Each row is shifted at random along 8 fixed directions that mean nothing.
Known rows, with every step that occurs
lefa, livib, nomal, tupul, vugu: [ -27  196   97  233   66 -163 -260  127 -100  -74  177 -144   44  -54
   78  157   26 -142  286 -220  115 -223   76   63 -287  -12  114  -64
  266   13  222  147  -51  155   55  109 -122  203 -103   43 -155  -14
  325  155  345 -334   35]
lefa, zepi, vugu, kasas, livib, fipezif, nomal, tupul: [  27 -183 -199  273  -50  -13 -218  -84    6  -99   70  -17 -103 -128
   34  116 -137 -167  258  187   44  -34   95  108   41   92  154 -117
 -281   -8   18   78 -171  -30 -139   76   47   78 -259  -93   94   31
  259  138  299   80    5]
fipezif, kasas, lefa, zepi, vugu, tupul, nomal, livib: [  51 -180 -106   45  -88  194    6 -203  110 -156   16   60   71 -221
 -154 -143  -49 -280 -331   34  -74  215 -234  -99  -24  136   64  193
 -228   -3   81   52 -112 -154  -47  -69  159 -176  -90   70  172   21
  194 -102 -144  134  104]
livib, fipezif, kasas, lefa, zepi: [  -3 -132   23  -64   48  168   26 -187 -131  -51  156   73  -81  106
  138  213   59   66 -177   77 -176 -117 -305  -62   92  225    6  277
  155  -53 -195   20 -384 -180   20   -9 -246   10 -160 -173  256 -254
   47  118 -182  570   16]
kasas, livib, fipezif, lefa, zepi: [ 109 -267 -225   61   99  -61 -203  -57 -181 -181 -375 -239    4 -145
 -129   68  -28 -263  145   17 -150  126 -229   72 -111  -75  131  -90
  -50  -75  -94  -43  -61 -192   33  -93 -192 -133 -315 -113  -20 -289
  164  173  348  294    5]
nomal, zepi, tupul, vugu, kasas, livib, fipezif: [ 153  110 -171   83   62  169  110  -58 -142 -139   -8 -160   23  -39
    3 -138  159 -365  226 -252  141  -96   54  319 -238  -48 -264 -186
  -26 -134   97  -11  -86 -251   35  426 -194 -428  -93  141  148 -176
  337 -109   94  188  -10]
fipezif, kasas, vugu, tupul, livib, nomal, zepi, lefa: [ 201 -305  -32 -138 -233 -126 -174 -105   -7  -56  -16   14   63  -37
  -95  250   48 -157   77  -46 -106   28   82  100   49  118  -48  328
   -8 -239   12   51   -8  259  124   39   45   -5 -132  -52  -63  -62
  204  -17  213  -49   14]
kasas, zepi, vugu, tupul, nomal, livib, fipezif, lefa: [  48 -196 -227  132  -59 -133 -108 -125   45 -234 -237  -98  -76 -118
  -75  218  -38 -193   -8  -27   10  151 -209 -111 -119   78  102 -117
  -11   68  114   30  -43  -89 -140  -59    6  -53 -292 -185 -102  -98
  290  144  283   75   66]
nomal, zepi, livib, fipezif, lefa, kasas: [-135 -290 -210  246  122  243 -256 -193  -92 -128  -36   31 -245   21
  -30   92  -63 -162  -17  208  -37  -66 -214  200  -77   -6  -63 -116
  -43 -125 -125 -191 -138  -40 -155  273  -36 -251 -278 -126   -4  -98
  506   -7  -26  336   75]
zepi, livib, nomal, tupul, vugu: [  25  151  114   72   17 -110 -248   58  -75   10  300 -137   84 -173
   79  144  142   48  -91 -187   75 -329  -21   40 -230   70  199   26
  188  164   63   58  -89    2  147  139 -158  356 -128   25  -86   20
  360  186  113 -106   77]
kasas, zepi, lefa, livib, fipezif, nomal: [  75 -236 -271  -28   50  214  172   69 -177 -332   99  156   75   14
  -84   29   -1 -236 -186  179 -194  195 -218  181  -99  140 -107  241
 -124 -297   -2   14   55  -57 -191  -66  -38  -51 -291 -332   64 -215
   80 -105  122  328  -34]
livib, fipezif, kasas, lefa, zepi, vugu: [ 214 -208   15    1  -46 -322 -191 -271  128  -86 -223 -149 -128  102
   45  445  110   52  347  -48 -161 -132 -113 -222   34  100   72   21
   63   96   69  112 -172  -13  -18   51 -158   41  -76 -150  188   20
  219  266  211  244   19]
nomal, zepi, tupul, livib, fipezif: [-135 -224 -357   68  -70  376   71    6 -265  237  283   20 -213 -125
  -99 -239 -208 -323 -317  122  132  -31  224  226   73  145  145 -232
 -344 -141 -265 -361 -179 -140    6  178 -134 -282  -47   88  194   76
  220 -114  -15  275  108]
kasas, vugu, tupul, livib: [ 108  -55    9  -67 -347  -37  182  141 -135  391  194  221 -320  174
   91   -2 -179    2   91   45  154  -33  629  253  590  367 -305   48
 -178 -266 -218 -302  -21 -110 -301 -268   -1 -193  227    3  -13  156
 -438   57 -156  -80  145]
kasas, vugu, tupul, livib, nomal: [  87  125  -24   33 -210  -96   35   79   -3  -18   84   93 -171   47
  -49   80  -36 -235  284 -258  -41   20  209  201   39  316  -88  -16
  -58 -130  236   28 -171 -238 -483 -294  -60  -69  -55 -130  -40  321
  -40   91  -80 -188  145]
fipezif, livib, nomal, tupul, vugu, kasas: [-192  100  179  281 -252 -125  -68 -305  229  212  380  317 -259  210
  284  457  -88  107  -39  116  130 -249  127 -236  365  -19  -17  142
  289  158  257  101 -260  438  -34  206  199  195 -179  -73 -199  213
  117   19   21 -319   43]
zepi, tupul, livib, nomal: [ 112   -7  158   74  -79 -275  -11   66  -83 -186  174   61  317 -320
 -112  178   44  -70   62 -362 -265   37 -208   68 -280   10  130  267
   14  -57  184  227  136 -179 -295 -347   46  365 -370   79 -209  130
  196  254  177 -336 -143]
vugu, tupul, nomal, livib, fipezif: [  91 -183 -302   -2 -254  -97  327  -54   -7   66  158   86  -62   68
    4   55 -224 -175 -169   82   91  182  137   41   -8  179 -167   15
 -108 -232   80 -206  -90 -196 -268 -161  172 -122 -134 -295   24   -9
   82  -55   47  -75 -137]
fipezif, zepi, vugu, kasas, lefa: [ 139   91  310  101   -3 -104 -277  -49  -87 -105 -230  -68    4   31
  129  240  289  166   59 -170  -63 -267  -70 -184 -113 -103   94  -12
   28  173 -138  138   64  185  227  406 -316  102   10    6 -144 -116
  154  198  173  283   83]
tupul, nomal, livib, fipezif, kasas, vugu: [-254   17  -99  100  -54  189 -102  -94  -33   -9   61  -64  -92  151
    3  101  162  -33   14  -10   49 -221 -192  117 -157   -1  187  -67
  151  186  179  164 -359  318   24  282 -222  180 -146 -195  -10  127
  401  -53  -30  273  148]
lefa, kasas, vugu, tupul, nomal: [  40  154  200 -144 -214  382   59  280  -83   10  115   59   48  243
   46 -366   43 -241  -77   67  277 -169   44   40  172  235 -132  220
  279  -54   95  -45  -60   25   77  -28 -193 -101  124  107  -67  -45
   52 -126  -27  -88  200]
lefa, kasas, vugu, zepi, tupul, nomal, livib, fipezif: [ 121 -331 -258 -413 -208  344  106 -284   89   34  121   82   47  102
   -7 -179 -101 -551 -418  266   78  296  -36   26  191   49 -398  225
 -108 -221  205 -226 -142 -198   -4   63  136 -296  -41   -4  206   77
  327 -384 -151  128  -53]
kasas, vugu, zepi, livib: [-278 -249  179  -76  -84  204 -239  -48  -53  -19  -10    3   26   38
   18   -1  142   66 -282   75   -5 -556 -267   71  -10  295  404    7
   36  337 -132   35  -87  275  180  303 -421  163  -19  -23  -95   19
   12  -63  -17  226  330]
fipezif, lefa, livib, nomal, tupul: [  75 -320 -228  118  -36   -9 -450   30 -230   74  170  146 -234 -303
  -82  125 -426 -170   12  187  -16  228  228  338   90   -5  -69  -67
 -454 -291 -272 -161 -120 -272 -338 -374  143   20 -115 -194   56   13
  -12  229    1   38  -44]
fipezif, livib, nomal, zepi, vugu, kasas, lefa: [ 159  -80  138   69 -159  -56 -341 -235   49  -58 -105  112  -30   97
   66  315   90  -56  -37  -81 -138  -85  -30 -174   90  -98  -70  144
  -49  -26   35   69  -85  119    8  237  -51  -20  -93 -121  -59  -67
  133   79   -6  211    6]
vugu, tupul, nomal, zepi, livib, fipezif, kasas, lefa: [ -96 -242 -118  -44 -147  415   91 -151 -128   50  176  173   43   22
  -33 -160 -160 -164 -651  205   87   -8  -92   92  146   77  -93  297
 -123 -130 -244 -192 -185   30  180  165 -127 -230 -101 -145   76 -243
  140 -181 -228  582  111]
zepi, lefa, livib, fipezif, kasas, vugu: [-129 -256  -17  -76 -126  -16 -174  -48 -127  -39 -264 -244   57    4
  -92  189   97   33   47   56  -72 -119 -127  230 -167 -287  200   78
   56   42  -48  135   25  536  338  307 -302  257 -135 -139 -152  -51
  310    3  288  298  108]
kasas, zepi, lefa, livib, fipezif: [ 128 -389 -202 -228  -62  148  150   36 -331 -133    9  -39  -29 -165
  -75   88   18  -27 -319   67 -178  134 -179  305 -192   89  -28   86
 -190 -300 -364 -216   42 -274    7    5 -266   -4 -157 -236  212 -300
   75   36  -17  531  -27]
livib, nomal, tupul, vugu: [  49  186    9  -54  -26   22 -245   25   58  114  213 -109   49  122
   87  -87  -37 -381    6    5  285  -33  283  -55  103 -119 -146   61
  245  -46  321  -26 -109  210  303  180   37  -52   62   97 -143   66
  279 -145  211 -286   56]
zepi, livib, fipezif, lefa, kasas, vugu, tupul: [-211 -129  -48 -129 -263  441   94 -192  221 -161 -122  -26  -84  -72
  -16 -264  -91 -222 -311  229   71  112 -211   79  220  113    3  178
   14   57   60    2  -71  -84   27   76  -29 -128  -35  195  193   55
  144 -163 -176  228  277]
fipezif, zepi, lefa, kasas, livib: [ -43 -224  202   52  -81   16 -150  -79  -78 -191 -137  123   21    2
   55  157   41   11   94  171  -29 -127 -174  179  -40  -86 -138  190
   46 -263  -59   59  -36   45  -14  119 -100  -34 -204  -59 -217 -101
  222  120   56  248  -28]
zepi, tupul, livib, fipezif, lefa, kasas, vugu: [  50 -223 -120 -191 -141  298 -163 -147  -81  122   12   64 -268  -37
   13   12    8  -91 -128  199  -62  132   11  184  360  -36 -220   78
 -160 -130 -194 -232 -112 -240 -175  -56  -56  -52   -9  117  203  144
  156   65 -274  391  107]
livib, fipezif, nomal, zepi, tupul, vugu, kasas, lefa: [ 193  160  -40  152  -24  -60  170 -294   61 -155  159  155 -164   29
  239  454  200  111   76 -233 -139 -150 -100 -236  -52  226 -124   59
   55   79    6   74 -191 -244 -266  177  -94  -51 -141  -37  262  -58
  148  183 -107  221  -18]
fipezif, zepi, lefa, livib, nomal, tupul, vugu: [ 233  -82 -174  190   -1 -339 -213 -125   -1   28  180  154 -272 -141
   58  416  -62  -32  362   11  -34   40  251   -4    0  177  -97  -73
 -141 -184   46  -41  -85 -106 -300 -200  185   62  -51  -78  180  125
  100  292  218 -184  -44]
nomal, tupul, livib, fipezif, zepi: [-118 -111 -175 -172 -118  265  -43 -238  -61  254  225   85 -163   16
  132  -18 -196 -393 -556  348  214  153  307  -54  274  100 -117   40
  -30  -51   25 -197 -286  107  341  241  -29  -45 -153  -99   50   84
  510 -199  123  246   28]
livib, nomal, zepi, tupul: [ 225  -90   28  -94   70    4 -451   71 -204  -49   64 -125   85 -356
  -33  129   21 -223  187 -142   32 -324  -21  134 -348  157  229  -42
 -120   89 -105  182 -140 -214  106   65 -242  125 -105  187  137   22
  413  242  281  -33   19]
nomal, zepi, vugu, tupul, livib, fipezif: [ 304  -19 -136  112   62   -5  142  280 -347  -23   86 -186  146 -304
 -134 -163  222   17   88 -324  -52   23   67  329 -268  260   29  -77
 -199 -209 -282 -109  244 -384  -96   27 -104   71  -60  175  297 -286
  130  191  158  152  -94]
tupul, livib, nomal, zepi, vugu, kasas: [ 140   68  313   -2  -47  143 -401   80 -227  107  123  -83  -77   77
   61  136  335  -61 -117 -226   78 -450   42   81  -55   19   93    9
  190  191  -73   68 -114  312  380  630 -389   85  -36  -18 -143   28
  496  -42   92   91  144]
tupul, vugu, zepi, lefa, kasas, livib, fipezif: [ -65 -289 -133  191  -43  -62   70  -48  -43 -105 -245  -37  -27  116
  -53   52   36 -105  309  115   48  -82 -129  159 -117  -94   -3 -137
  -36 -255   31 -142   66  116 -104  208 -100 -204 -131  -52  -99  -76
   83    4  259  166   12]

Rows
[  22 -162   -2 -222 -265  215   12 -100   91    6 -183  -22 -224 -151
   68   34   56   56  -75  290   62  -29  -61   15  122  268  156   81
 -100   47 -174   13 -113  -95   91   56 -153  163   62  144  368  127
  130  121    0  337  226]
livib, fipezif, zepi, lefa, kasas, vugu, tupul
[ 155    0 -207  -21 -159   67   98  -48   97 -178 -378 -177  -43 -229
 -179  -88   41 -221   82  -78   -5  247 -172  -42 -168   91  116 -125
 -109  137  129  -53   42 -293 -179 -202  -76   -8 -167   63  145  117
  329  100   89   49  188]
livib, fipezif, lefa, kasas, vugu, tupul, nomal
[ 162 -233  -66  151  -74 -347 -254 -152   99 -170 -111 -100 -103  195
    2  376   17 -157  285  -44  -92  -86 -144 -329   31  136   86   -7
  252   50  263   72 -129   86 -131  -68   13  -30 -211 -248  -92  -58
  300  205  439 -177  -58]
tupul, nomal, livib, fipezif, lefa, zepi, vugu
[  -5 -327   -5 -150 -254  -52  153 -332   31  108  -90   27  -58  -14
   79  279 -194 -105 -281  179 -117  114  -52 -141  293  128   45  338
   15  -38 -116  -78 -210   14  156  -99 -128    3 -239 -100   52  -53
   99   48   60  327   78]
vugu, tupul, livib, fipezif, kasas, lefa, zepi
[  97 -162  -77  169   -1  210 -195   41 -112 -237  -46  -39  132 -154
 -136 -218  169 -267  180 -117  -31 -252 -149  298 -319  314  116  -43
 -140  -16  -16  -27   54 -120 -110  174 -148 -124 -170  162  118 -132
  409  -20  123   45  168]
lefa, kasas, vugu, tupul, nomal, zepi, livib
[-136 -129  -22  -45 -159  382   12  -26   46  -38   43   12  146   10
  -17 -327  -15 -248  -92  166  195  -87  -29  255  168  143  -31  277
   59  -36   42  160  -39  264  256  238  -18  -85   22  236  182 -166
   78 -237  100  132  157]
nomal, zepi, livib, fipezif, kasas, vugu, tupul
[ 101 -112  -16  411   80 -336 -204   28 -225 -181 -206 -105  148 -173
   10  326   99   57  385 -214   -8 -155 -186   74 -240 -256   62  -56
  160  -36  -82  154  204  144  -14  123  -69  106 -376   60 -285 -412
  206  363  613  -67 -182]
nomal, zepi, tupul, vugu, kasas, livib, fipezif, lefa
[ -16 -158  -20  122  124  318 -356  161 -328 -106  111  -42   65 -245
    1  -41  -22 -237  104  139  138 -446 -106  300 -294  115  234  -41
 -139  -23 -214  136 -149  -67  100  291 -320   38 -209  153   56 -100
  499  158  296  257   64]
lefa, kasas, livib, fipezif, nomal, zepi, tupul
[ 146 -255  -32  143 -108  -35 -220    0   38 -110 -129  240  -58 -127
 -172    9  -60 -353  235   52  -98  303  -56  144  202   59  -99  142
 -224 -257  156   -4   91 -111 -422 -334  191  -92 -208   67  -75  230
   31   93  123  -88  103]
fipezif, lefa, kasas, zepi, vugu, tupul, livib, nomal
[ 137 -275  -11 -232 -142  306 -173   25  -36  104  -27  161  168 -253
 -273 -343  -33 -487 -402  184   24  378  -15  236  301 -118  -77  366
 -313 -165   57  -17   92   69  173 -111   90  -40  -80  164   14  220
   95 -232  -25  189  173]
fipezif, kasas, zepi, vugu, tupul, livib, nomal
[  22 -207  -80  -89 -220  271 -169   65 -118  -54  183   67 -116    2
  -82  -42   49 -187 -161   -2  -34 -111   27   80   65  339  174  142
  -52 -217 -145  -94 -193   62   54   81 -130 -121   26   -7  122  -57
   46  -56  -24  125  165]
kasas, vugu, tupul, livib, nomal, zepi, lefa
[ -73 -337 -404  363  -48  304  -61 -158  -46   36  102  412 -178  211
   29   23 -176 -400  -51  401   26  157   48  -85  261   18  -40   59
 -156 -288   22 -138 -109  410 -124  214  180 -261 -152 -123  230 -113
   70 -235  289  153  -60]
tupul, vugu, kasas, lefa, livib, fipezif, nomal, zepi
[-168 -199  -46   50   59  417 -519  -81  -59 -229  243   71   20 -138
  -19 -190 -153 -476 -188  202   76    5 -145  315  -11   43  -33  101
 -129 -130   56  -18 -251 -126  -14  107   -7 -123 -278   14 -125  -36
  433 -114  -79  181  183]
fipezif, lefa, kasas, zepi, livib, nomal, tupul
[ 237  -45   31  -13  -87  -91 -223  168 -238  -23  -99 -241  -70 -116
  -48   74   36 -125  -27 -180   56 -291   94   37 -298  300  217 -164
 -171   60 -173  -83 -123 -243   34   56 -350  -76   22 -163 -110  -41
  224  204  113  118  202]
kasas, lefa, zepi, vugu, tupul, nomal, livib
